Here is a tiny trained network, its code and every weight. The questions are about switching its units off for an input and a target symbol, where a switched-off unit gives its printed mean instead of its output.

import numpy as np


def w(rows, s, z=0):
    codes = np.array(rows[::2]) - 128.0
    scale = np.full(codes.shape[1], s)
    scale[-1] = z or s
    return codes * scale


def softmax(a):
    e = np.exp(a - a.max(-1, keepdims=True))
    return e / e.sum(-1, keepdims=True)


def log_softmax(a):
    a = a - a.max(-1, keepdims=True)
    return a - np.log(np.exp(a).sum(-1, keepdims=True))


def net(x, mask):
    ids = ['ΓΔΠΣΦΩαβεζημτψ'.index(c) for c in x.split()]
    T = len(ids)
    res = E[ids] + P[:T]
    u = 0
    for l in range(3):
        r = res
        for j in range(3):
            rows = slice(2 * j, 2 * j + 2)
            q, k, v = (r @ M[l][rows].T for M in (Q, K, V))
            z = softmax(np.where(np.tri(T) > 0, q @ k.T / 2**0.5, -1e9)) @ v
            o = O[l][rows]
            res = res + np.where(mask[u + j], z, o[:, -1]) @ o[:, :-1]
        u += 3
    return log_softmax(res[-1] @ U[:, :-1].T + U[:, -1])


Q, K, V, O = {}, {}, {}, {}
E = w([
[148,122,115,129,241,86,110,191,162],'Γ',
[37,219,121,138,111,61,105,162,117],'Δ',
[28,126,155,147,223,115,217,107,68],'Π',
[142,249,145,156,98,149,153,143,86],'Σ',
[86,156,194,108,21,130,132,92,24],'Φ',
[116,41,163,241,127,205,163,221,136],'Ω',
[139,87,122,101,90,71,146,124,130],'α',
[100,160,91,186,169,95,103,60,103],'β',
[188,114,250,118,184,8,87,137,83],'ε',
[9,86,205,97,147,97,148,154,189],'ζ',
[107,162,213,114,134,192,243,45,121],'η',
[235,98,75,115,125,224,152,130,88],'μ',
[70,95,134,132,131,150,28,157,140],'τ',
[158,191,224,63,55,99,69,213,163],'ψ',
],0.019)
P = w([
[64,141,107,164,60,150,105,62,255],'0',
[161,135,143,125,211,136,112,130,104],'1',
[167,125,140,118,227,130,104,146,96],'2',
[160,122,148,119,219,134,99,146,109],'3',
[164,111,150,123,226,130,94,152,96],'4',
[166,109,158,113,213,130,98,148,95],'5',
[167,100,151,120,231,128,95,154,104],'6',
[166,92,156,116,225,133,81,165,107],'7',
[182,99,158,136,235,138,83,163,113],'8',
],0.0065)
Q[0] = w([
[96,152,99,51,115,91,62,135,85],'L0H1',
[163,195,111,140,87,84,193,105,101],'L0H1',
[122,93,224,167,149,107,96,124,105],'L0H2',
[113,152,148,118,72,98,115,92,98],'L0H2',
[150,186,133,25,172,100,132,55,124],'L0H3',
[123,140,110,136,87,254,188,114,165],'L0H3',
],0.0092)
K[0] = w([
[122,117,128,104,106,107,74,148,100],'L0H1',
[123,202,109,47,152,120,124,89,103],'L0H1',
[70,161,127,155,160,153,104,69,228],'L0H2',
[126,133,212,142,108,122,118,135,67],'L0H2',
[177,142,178,145,153,107,151,160,85],'L0H3',
[144,170,79,62,120,126,132,12,131],'L0H3',
],0.011)
V[0] = w([
[180,126,71,156,101,130,87,109,104],'L0H1',
[100,148,112,110,90,120,53,41,155],'L0H1',
[143,193,168,62,140,108,103,132,184],'L0H2',
[176,115,134,50,91,83,132,125,50],'L0H2',
[177,122,157,34,180,175,101,1,190],'L0H3',
[73,98,96,101,64,25,126,122,158],'L0H3',
],0.0067)
O[0] = w([
[100,194,6,208,145,123,204,170,64,67],'L0H1',
[52,43,46,82,209,180,127,208,132,133],'L0H1',
[2,61,84,126,41,207,176,158,102,156],'L0H2',
[91,160,141,113,92,60,64,117,170,2],'L0H2',
[146,134,77,165,135,44,16,169,155,141],'L0H3',
[141,156,141,235,110,25,93,144,187,76],'L0H3',
],0.0065,0.0054)
Q[1] = w([
[104,117,165,172,85,220,140,41,104],'L1H1',
[94,187,69,91,82,2,107,167,172],'L1H1',
[98,180,20,179,175,15,111,118,202],'L1H2',
[188,127,128,112,164,141,172,197,88],'L1H2',
[78,137,147,122,24,90,102,168,138],'L1H3',
[142,107,93,104,143,74,114,47,68],'L1H3',
],0.0082)
K[1] = w([
[141,108,110,115,36,75,160,143,150],'L1H1',
[149,181,110,21,230,182,183,117,121],'L1H1',
[135,225,176,74,200,94,105,2,44],'L1H2',
[126,78,163,211,162,113,83,211,173],'L1H2',
[171,109,174,183,99,131,170,180,37],'L1H3',
[108,103,148,78,132,138,134,130,40],'L1H3',
],0.0089)
V[1] = w([
[111,106,129,145,173,205,255,190,99],'L1H1',
[186,137,161,229,84,176,146,145,103],'L1H1',
[110,103,75,14,144,62,59,97,160],'L1H2',
[174,135,158,186,148,129,109,165,190],'L1H2',
[135,210,136,93,125,168,131,149,153],'L1H3',
[98,139,89,73,168,83,88,89,141],'L1H3',
],0.0066)
O[1] = w([
[88,129,112,168,69,93,115,134,198,243],'L1H1',
[135,195,101,173,52,177,106,181,113,187],'L1H1',
[173,142,108,144,154,198,236,192,115,74],'L1H2',
[240,109,216,184,112,118,2,171,166,252],'L1H2',
[161,122,155,101,191,191,184,177,127,68],'L1H3',
[46,132,139,29,29,186,158,190,161,155],'L1H3',
],0.0069,0.0034)
Q[2] = w([
[58,131,118,65,254,66,246,145,130],'L2H1',
[157,109,187,74,131,34,195,133,149],'L2H1',
[143,178,61,112,212,108,165,202,178],'L2H2',
[149,122,157,103,144,99,191,156,9],'L2H2',
[99,122,104,99,142,90,65,164,167],'L2H3',
[142,68,191,106,99,169,56,149,62],'L2H3',
],0.0079)
K[2] = w([
[166,163,210,69,234,25,75,34,26],'L2H1',
[240,198,247,132,99,34,184,153,90],'L2H1',
[154,142,156,102,254,137,32,215,135],'L2H2',
[215,113,206,75,94,54,213,159,47],'L2H2',
[125,57,75,98,139,110,93,189,142],'L2H3',
[154,46,169,221,83,186,124,144,98],'L2H3',
],0.0071)
V[2] = w([
[63,88,187,125,92,123,234,223,112],'L2H1',
[175,178,86,85,141,114,144,110,126],'L2H1',
[138,146,115,107,217,86,112,242,149],'L2H2',
[139,133,153,146,118,132,41,135,2],'L2H2',
[151,109,34,52,120,79,62,182,112],'L2H3',
[181,133,126,189,212,68,133,178,107],'L2H3',
],0.0065)
O[2] = w([
[106,95,175,164,117,88,166,176,105,152],'L2H1',
[81,100,146,113,63,115,108,111,254,3],'L2H1',
[184,253,142,104,114,75,58,98,189,168],'L2H2',
[118,110,180,205,103,97,152,89,113,154],'L2H2',
[143,31,189,112,110,169,83,127,38,65],'L2H3',
[139,92,90,174,227,103,138,208,182,154],'L2H3',
],0.008,0.0058)
U = w([
[189,9,88,106,17,28,180,125,141,254],'Γ',
[158,107,237,119,101,238,169,56,199,159],'Δ',
[130,79,190,182,120,121,151,137,116,92],'Π',
[45,190,152,116,81,44,126,172,108,138],'Σ',
[124,122,66,160,166,84,123,9,106,179],'Φ',
[250,113,114,114,81,170,134,95,77,140],'Ω',
[162,158,238,79,25,150,112,185,125,104],'α',
[84,71,178,134,166,253,59,189,71,117],'β',
[164,153,142,106,196,123,139,175,195,90],'ε',
[127,117,202,150,54,116,138,87,26,119],'ζ',
[43,41,249,151,144,117,152,156,216,67],'η',
[155,229,117,150,83,172,189,192,80,148],'μ',
[171,105,241,123,140,65,130,84,80,76],'τ',
[92,121,168,159,214,107,208,140,107,77],'ψ',
],0.006,0.0094)

Each question gives the input, a string of symbols that net reads in full, and the target symbol t.
The units are the heads (2 rows each of Q, K, V and O). Each row of codes is followed by its name. A weight is (code - 128) times the scale printed after its matrix; where a second scale follows, it is the last column's (O and U).
mask holds one flag per head, layer by layer. A switched-off head (its flag False) gives its mean, the last column of its rows in O, instead of its output. The means were averaged over made-up inputs and are rounded, as every weight is.
A unit's drop is (log p(t) with every unit on - log p(t) with that unit switched off) / (log p(t) with every unit on - log p(t) with every unit switched off).
The circuit of an input: a set's keep is (log p(t) with only the set's units on - log p(t) with every unit switched off) / (log p(t) with every unit on - log p(t) with every unit switched off). Starting from all 9 units, units are removed one at a time, each time the one whose removal leaves the highest keep (on an exact tie, the one counted first), for as long as the keep stays at least 0.8.
circuit, biggest first: the units of the circuit, biggest drop first
most important unit: the unit with the biggest drop
heads that matter: for each layer, one digit per head in row order, 1 if its drop is at least 0.15 and else 0, layers parted by /
input ε Ω α τ α, target τ: most important unit : L1H2
input Γ η τ η Ω, target ζ: circuit, biggest first : L1H2; L1H1; L0H1; L2H2
input α τ τ Γ α η η Ω τ, target ε: circuit, biggest first : L2H3; L0H1; L0H3; L1H3
input α τ η Ω τ τ η, target ε: circuit, biggest first : L2H3; L0H3; L0H1; L1H3
input τ τ Ω α τ ψ τ Δ, target μ: heads that matter : 101 / 100 / 001
input Ω ε Φ τ β τ Δ, target Φ: heads that matter : 010 / 011 / 100
input η τ η Ω τ τ Π ψ, target β: circuit, biggest first : L2H2; L1H2
input τ Ω Γ Γ Δ τ τ Γ α, target μ: heads that matter : 101 / 100 / 001
input τ τ Ω τ, target μ: circuit, biggest first : L0H1; L1H1; L2H3; L0H3
input τ τ τ ζ ψ Φ Ω η ε, target μ: circuit, biggest first : L0H1; L1H1; L0H3; L2H3
input Δ Γ η Ω Π β τ, target Σ: heads that matter : 111 / 111 / 001
input η ζ τ τ ε η ψ Ω Γ, target β: heads that matter : 001 / 110 / 010
input τ Ω τ ψ ε τ Δ, target μ: circuit, biggest first : L0H1; L0H3; L1H1
input Ω τ τ α, target Φ: circuit, biggest first : L1H2; L2H1; L1H3; L0H1
input α α μ τ Δ Δ τ η Ω, target ε: most important unit : L2H3
input η ψ Σ Ω α Γ Π, target β: heads that matter : 001 / 110 / 010
input Δ η Γ β Ω τ, target Σ: heads that matter : 101 / 111 / 001
input ζ η Ω, target Π: heads that matter : 101 / 111 / 011
input η τ τ τ Ω β, target β: circuit, biggest first : L0H3; L1H2; L2H2
input α Ω Φ Γ η α β Π, target ε: heads that matter : 111 / 011 / 001
input Γ Ω ζ Γ Σ Σ τ ε Δ, target ζ: heads that matter : 001 / 110 / 010
input Γ τ τ τ Ω τ, target ζ: most important unit : L1H2
input τ η τ β Σ τ ψ Ω η, target μ: heads that matter : 100 / 100 / 001
input τ α η Ω α Γ, target μ: circuit, biggest first : L0H1; L1H1; L0H3
